How the objects are linked:
*: J447->J35, J265->J660, J671->J230, J954->J424, J147->J690, J424->J483, J42->J636, J98->J253, J316->J396, J665->J447, J466->J929, J531->J751, J415->J147, J131->J829, J95->J42, J936->J447, J396->J735, J87->J874, J834->J466, J660->J176, J176->J464, J612->J636, J921->J808, J751->J422, J294->J881, J214->J780, J809->J308, J272->J771, J464->J96, J889->J872, J829->J95, J507->J87, J881->J422, J771->J96, J929->J140, J874->J35, J735->J484, J483->J869, J422->J265, J321->J543, J91->J712, J160->J317, J140->J42, J992->J635, J334->J823, J598->J294, J823->J160, J308->J671, J635->J228, J550->J921, J712->J992, J869->J899, J317->J228, J899->J771, J35->J334, J872->J921, J182->J936, J137->J317, J484->J666, J690->J321, J328->J334, J641->J316, J168->J641, J228->J612, J780->J328, J96->J598, J230->J809, J666->J889, J636->J137, J543->J316, J808->J308, J253->J641
+: J447->J881, J265->J751, J671->J808, J954->J253, J147->J550, J424->J396, J42->J321, J98->J889, J316->J321, J665->J294, J466->J42, J531->J869, J415->J809, J131->J780, J95->J131, J936->J447, J396->J543, J87->J635, J834->J636, J660->J422, J176->J872, J612->J823, J921->J140, J751->J899, J294->J96, J214->J636, J809->J671, J272->J464, J464->J660, J889->J484, J829->J328, J507->J992, J881->J712, J771->J91, J929->J834, J874->J507, J735->J316, J483->J954, J422->J531, J321->J147, J91->J176, J160->J334, J140->J228, J992->J936, J334->J874, J598->J771, J823->J95, J308->J921, J635->J712, J550->J929, J712->J294, J869->J424, J317->J823, J899->J483, J35->J780, J872->J666, J182->J665, J137->J612, J484->J396, J690->J415, J328->J214, J641->J543, J168->J230, J228->J160, J780->J230, J96->J272, J230->J253, J666->J735, J636->J228, J543->J690, J808->J550, J253->J464
&: J447->J294, J265->J660, J671->J921, J954->J660, J147->J809, J424->J253, J42->J131, J98->J666, J316->J690, J665->J598, J466->J95, J531->J483, J415->J921, J131->J712, J95->J328, J936->J447, J396->J321, J87->J992, J834->J829, J660->J751, J176->J751, J612->J160, J921->J42, J751->J869, J294->J771, J214->J612, J809->J308, J272->J176, J464->J265, J889->J869, J829->J780, J507->J176, J881->J96, J771->J176, J929->J42, J874->J635, J735->J543, J483->J641, J422->J899, J321->J415, J91->J660, J160->J35, J140->J834, J992->J182, J334->J87, J598->J665, J823->J874, J308->J550, J635->J936, J550->J466, J712->J665, J869->J954, J317->J334, J899->J98, J35->J712, J872->J484, J182->J881, J137->J228, J484->J929, J690->J168, J328->J137, J641->J872, J168->J671, J228->J823, J780->J160, J96->J91, J230->J808, J666->J422, J636->J317, J543->J147, J808->J316, J253->J735

The rows follow the links: the fewer symbols apart two objects are, the more alike their rows tend to be.

Each row is also shifted at random along 5 hidden directions that mean nothing.

Some objects, each with a row of numbers:
J334
[27, 4, -5, -4, -19, 14, -27, 17, 29, -12, -3, 4, -7, 17, 11, 12, 16, 15, -9, -7, -20, -21, 12, 20, 16, 6, 12, 25, -9, -18, 5, -16, -8, -3, -20, -1, -2, -18, -2, -3, -2, 7, -21]
J447
[-13, 7, 4, -10, 3, 13, 17, 27, -14, 1, -9, -12, -1, -11, -2, -44, -11, -13, 20, 35, 28, 10, -4, -15, 21, 35, 11, -5, 5, 12, -20, 16, 14, 10, -3, -10, -4, 6, 12, 11, -2, 15, 2]
J182
[-7, 6, 1, -9, -5, 13, 4, 23, 7, -4, -5, -2, 0, 0, 15, -29, -1, -1, 18, 27, 20, 6, -3, -8, 24, 29, 6, 7, 1, 8, -14, 11, 9, 4, -7, 0, -6, 5, 9, 4, -10, 19, 1]
J635
[19, 7, -15, -6, 2, 15, -5, -4, 28, -3, -19, 9, 5, 5, 15, -6, -6, 27, 5, 4, 11, 2, 7, 8, 13, 19, -3, 27, -19, 24, 4, -12, -6, 10, -18, 21, -18, 11, 9, -17, 4, 6, 11]
J712
[-5, 2, 1, -5, -9, 17, -4, 11, 25, -7, 17, -1, -2, 4, 36, 9, 8, 1, 3, 0, -2, 2, -9, 7, 25, 14, -1, 14, 0, 3, -8, 1, -6, -3, -16, 15, 11, -8, -6, -9, -24, 2, -5]
J550
[-1, -16, 17, 16, 2, -27, -2, 17, -32, -1, 12, 13, -7, -9, -5, -16, 19, -11, -7, -7, 0, -6, -7, -8, -39, -5, 31, -12, 4, -12, -41, 24, -2, -11, 12, -1, 8, -2, 3, 11, -17, 4, -2]
J690
[-1, -5, -22, 4, -16, -22, -18, -25, -4, -7, 3, -3, 21, 4, 3, 29, 0, -13, -7, -14, 3, -15, -10, -11, -11, -7, -13, 24, 3, -12, 5, -2, -11, 30, 10, 8, -17, -14, -30, -24, 17, 15, 3]
J228
[22, 1, 1, 0, -2, 15, 2, 24, -17, 0, -12, -13, -7, -4, -17, -5, -3, -1, -9, 5, -10, -10, 3, 6, 3, 7, 21, -8, -8, -10, -7, -9, -4, 2, -20, -21, 7, -14, 4, 2, 5, -6, -17]
J321
[0, -6, -3, 6, -15, -17, -24, -5, -5, -17, -16, -11, 21, 10, -5, 0, 7, -17, 10, 6, 3, -34, -11, -32, 9, 4, -6, 15, 13, -18, 7, -6, 5, 17, 16, -3, -25, -16, -21, 1, 25, 36, -16]
J131
[-11, -12, 16, 15, 1, 5, 3, 33, -23, -1, 6, -8, -3, -11, -3, -9, -11, -13, 3, 11, -10, -12, -15, -10, -2, 5, 11, -21, 5, -13, -14, -6, 13, -15, -12, -12, 14, -12, 11, 19, -9, 11, -26]
J992
[12, 2, 0, -7, -6, 11, -14, 10, 18, -9, -12, 4, 6, 8, 5, -24, -1, 15, 12, 18, 8, -7, 6, -3, 26, 28, 2, 26, -6, 10, -6, 0, 1, -4, -6, 2, -17, 2, 4, -2, -1, 22, -2]
J147
[-2, 4, 11, 1, 5, 3, -23, -14, -35, -5, -21, -25, 38, 8, -50, 10, -29, -17, 20, 15, -4, 4, -14, -46, 13, -2, -10, -1, 1, -6, 9, 7, -7, 12, 12, -5, -15, 4, -7, 4, 25, 11, 11]
J466
[-5, -14, 18, 24, -2, -10, -13, 15, 18, -11, 2, 17, -4, 11, 23, 2, 21, 13, 12, -11, -10, -36, -12, -3, -3, -2, 3, 0, 3, -8, -2, -17, 14, -26, -8, 19, 4, -5, 11, 20, -7, 33, -33]
J230
[1, 16, 1, 8, -9, 0, -15, -1, 12, 3, 8, 19, 6, 20, -9, 23, 6, 0, 4, -13, 2, -5, -2, 9, -12, -15, 9, 2, -10, -18, -4, 9, -8, 15, 6, 16, 3, 14, 7, 2, -1, 7, 12]
J272
[0, 2, -1, 0, 0, 10, -1, -28, 3, -7, 10, 5, 4, -6, 0, -2, 16, -6, -7, 2, -4, -17, -8, -6, 16, 4, -14, -9, 10, 11, 4, -18, -9, -11, 16, 1, 18, -1, -25, 4, 3, 16, 5]
J483
[-14, 19, -29, 0, 21, 4, 28, -45, -6, 25, -10, 2, 19, -23, -19, 15, -66, 5, -7, 2, 20, 42, 11, 14, -17, -15, -48, -8, -14, 38, 36, -3, 3, 38, 5, 12, -15, 39, 12, -29, 25, -23, 45]
J735
[-6, -12, -11, -7, 0, -24, 2, -20, 4, -2, -13, -13, 7, 1, 13, 8, -6, 1, 2, -11, 6, 5, 1, -8, -6, -8, -17, 17, 7, 5, 16, 6, 6, 10, 2, 0, -26, -5, -9, -15, 17, -9, -1]
J874
[27, 0, 1, -9, -16, 4, -21, 21, 18, -12, -3, 5, -8, 11, 9, -14, 26, 15, -2, 3, -13, -16, 13, 10, 14, 14, 23, 26, -4, -10, -11, -1, -9, -12, -6, -9, -9, -20, 0, 0, -6, 9, -14]
J396
[-9, -8, -2, -14, 6, -7, 0, -7, 18, 6, -14, -20, 3, 20, 8, 29, 3, 8, 14, -23, 1, 24, 3, -7, 5, -16, -5, 18, 4, -6, 28, 12, 1, 1, -12, 7, -18, -3, 3, -9, 8, -28, -2]
J87
[25, -1, -7, -15, 5, 5, -2, -5, -2, 3, -9, -6, 0, -9, -5, -10, -4, 12, -6, 6, -1, 17, 13, 8, 0, 16, 8, 21, -11, 16, -12, 7, -17, -2, -11, -2, -9, -1, 1, -13, -3, -16, 13]
J507
[23, 6, 18, -11, -4, 13, -17, 20, 30, -10, -25, 5, -11, 29, -1, -37, 37, 24, 20, 16, 1, -19, 15, -3, 34, 24, 23, 23, -4, 0, -3, -3, 2, -26, -2, -6, -12, 2, 11, 25, 1, 20, -13]
J660
[2, 6, -3, 0, 4, -2, 14, -24, -23, 0, -1, 8, 1, -19, -25, -42, 2, -9, -9, 24, 6, -13, 8, -4, -2, 8, -14, -17, 9, 18, -5, -11, 2, -5, 37, -20, 8, 6, -16, 14, 8, 18, 15]
J543
[-3, -13, -4, -11, -13, -23, -14, -2, 13, -5, 5, -13, -5, 21, 23, 32, 25, -6, 1, -28, -3, 1, -1, -3, -2, -18, 9, 22, 9, -27, 8, 18, -4, 5, 0, -1, -11, -22, -18, -13, -1, -16, -10]
J665
[-17, 3, -21, 2, -8, 3, 15, -10, 22, -1, 19, 12, -3, -12, 48, 15, 3, -7, -8, -8, 19, -2, -17, 12, -2, 12, -14, 7, 2, 15, -10, -5, -1, 23, -6, 24, 10, 4, -15, -23, -11, 11, 5]
J214
[8, -3, -8, 10, -7, 9, 1, 20, -31, -2, 8, -14, 4, -18, -15, 13, -24, -19, -20, 5, -18, -5, -4, 3, -6, 1, 7, -19, -1, -18, -6, -13, -5, 12, -15, -18, 15, -23, -6, -7, 2, -8, -15]
J140
[-1, -23, 34, 9, 7, -4, -9, 35, -20, -2, 8, -13, -11, 2, -3, -2, 13, -2, 8, -6, -24, 2, -6, -14, -4, -8, 28, -19, 8, -20, -18, 15, 6, -42, -11, -7, 14, -14, 17, 27, -23, -14, -26]
J751
[-6, 7, -20, -2, 2, -16, 24, -31, 3, 10, 16, 25, -16, -20, 6, -11, 3, 5, -25, -5, 14, 7, 16, 30, -29, -11, -15, -6, 2, 19, 2, -2, -3, 6, 23, -4, 7, 18, -10, -6, -1, -10, 23]
J869
[-16, 7, -26, 9, -27, -17, -18, -17, 13, -8, 20, 25, 12, -9, 7, -3, -27, -3, -19, 11, -9, -23, 6, 20, -6, -7, -45, 16, 8, -8, 20, -24, 8, 19, 27, -2, -20, -4, -16, -10, 10, 39, -3]

Start, symbols taken left to right, then the object you end at.
Answers are names.
[-16, 5, -7, -7, -16, -5, -16, 0, 18, 1, 15, 0, 5, 10, 1, 19, -21, -1, -3, -4, -15, 15, 9, 15, 5, -18, -26, 12, 6, -20, 30, 4, 7, 8, 7, -5, -17, -5, 1, -4, -1, -7, -2]
* & => J641
[3, 8, -7, 14, 4, 10, 18, 23, -3, 3, -9, 7, -12, -4, -1, 1, -3, 1, -4, -1, 13, -14, -2, 12, -11, 4, 14, -18, -13, -4, -4, -15, 9, 19, -20, 1, 10, 7, 18, 3, 9, 4, -12]
& + * => J823
[-16, -5, -2, -14, -6, 0, 19, 19, -4, 3, 36, -3, -25, -15, 36, -4, 20, -15, -11, -1, 12, 26, -2, 15, -4, 8, 18, -1, 11, -1, -33, 29, -5, -1, -4, -3, 20, -10, -7, -9, -37, -24, 3]
* & + => J483
[-19, 15, 0, -4, 15, 20, 27, -9, 19, 2, -8, 3, -6, 0, 18, -5, 8, 2, 20, 4, 31, 3, -12, -6, 20, 14, -6, -15, 0, 23, 6, -7, 12, 13, -5, 20, 17, 22, 3, 3, 6, 6, 12]
+ & * => J464
[2, 4, 9, 10, 7, -3, -8, -3, -24, 6, 3, 2, 14, 4, -28, 10, -7, -10, 4, -2, 2, 11, -3, -13, -20, -10, 11, -9, -9, -3, -19, 23, -10, 2, 9, 9, 3, 12, 6, 5, 1, -4, 19]
+ & => J466
[-2, 12, 2, 0, -1, -12, 1, 8, -20, 3, -10, 3, 6, 9, -31, -13, 3, -14, 11, 10, 25, -1, 0, -15, -12, 1, 21, -5, -2, -12, -16, 20, -1, 23, 20, -10, -10, 10, 6, 10, 16, 11, 16]
+ + * => J641
[-4, -23, 9, 19, 11, -10, -6, -6, -17, 0, 6, -2, 13, -16, 7, 18, -21, -2, -4, -13, -23, 3, -12, -12, -19, -11, -17, -8, -3, 11, -2, -5, -4, -20, -12, 15, 4, -4, 0, -7, -11, -3, -8]
& & & + => J294
[-6, -11, -6, 1, 22, -23, 20, -22, -4, -1, -42, -5, 7, -9, 1, -31, -13, 15, 20, 8, 30, -2, 1, -21, -8, 12, -20, 2, 3, 32, 17, -8, 21, 4, 3, 4, -31, 20, 12, 2, 31, 13, 2]
+ & => J321
[-7, -2, -2, -1, -5, -1, 13, -12, 16, -3, 30, 10, -19, -5, 35, 8, 40, -8, -14, -14, 6, -11, -10, 12, 1, 0, 2, -4, 10, 1, -14, -1, -6, -4, 8, 6, 27, -6, -24, -6, -19, -2, 1]
+ * & => J176
[4, -6, 2, 11, -10, 6, -2, 35, -8, -6, 12, -3, -11, -1, 6, 11, 5, -8, -14, -8, -17, -14, -1, 15, -5, -3, 21, -13, -2, -29, -8, -9, 1, -2, -20, -13, 17, -23, 4, 2, -8, -5, -30]
& + + => J823
[4, 19, 20, -7, 11, 34, -11, -18, 35, -2, -7, 2, -2, 31, -14, 1, 28, 17, 25, 3, -11, -17, 0, -5, 46, -4, -10, -8, 6, 7, 33, -22, 6, -27, 10, 12, 13, 16, 2, 31, 8, 11, 1]
+ + + & => J483
[-14, 6, 11, -11, -11, 8, -13, 7, 24, 4, 22, 4, -10, 18, -1, 4, 7, 3, 3, 4, -19, 9, 15, 16, 16, -17, -12, 0, 12, -18, 22, 7, 11, -20, 19, -13, 4, -6, 4, 22, -17, -8, -7]
& + => J889
[-18, 10, 4, -6, 2, 19, 19, 10, 17, -1, -3, 2, -9, 3, 19, -23, 21, -4, 22, 15, 29, -11, -13, -8, 28, 22, 3, -10, 5, 7, -7, -2, 16, 5, 3, 4, 10, 10, 5, 13, 0, 24, -1]
+ + * => J771
[-11, -5, -9, -12, 4, -20, 11, -14, -25, 11, -7, -20, 11, -5, -18, 8, -26, -14, -3, 2, 9, 34, 8, -9, -15, -10, -6, 2, 5, -1, 8, 24, -2, 20, 10, -16, -21, -2, -4, -13, 12, -28, 18]
+ & + => J550
[8, 5, 10, -4, 3, 18, -13, -28, 7, -4, 3, -2, 7, 5, -13, -1, 9, 5, 2, 5, -19, -8, 0, -8, 29, -3, -18, -2, 5, 12, 17, -18, -7, -25, 15, 1, 10, 1, -16, 13, 1, 5, 6]
+ * => J921
[-2, -12, 9, -6, 14, -11, -5, -20, 12, 3, -18, -7, 8, 9, 1, -1, -4, 19, 19, -5, -3, 7, 4, -15, 6, -9, -23, 11, 5, 15, 27, -3, 13, -19, 4, 6, -23, 8, 4, 4, 10, -3, 0]
& & & => J42
[18, 8, 0, -17, 5, 24, 11, 27, 9, 6, -11, -12, -17, 5, 4, 2, 4, 12, 1, 0, 3, 29, 9, 13, 14, 10, 27, 5, -17, 0, -7, 11, -6, 2, -31, -8, 7, 1, 16, -7, -10, -32, 4]
+ + => J230
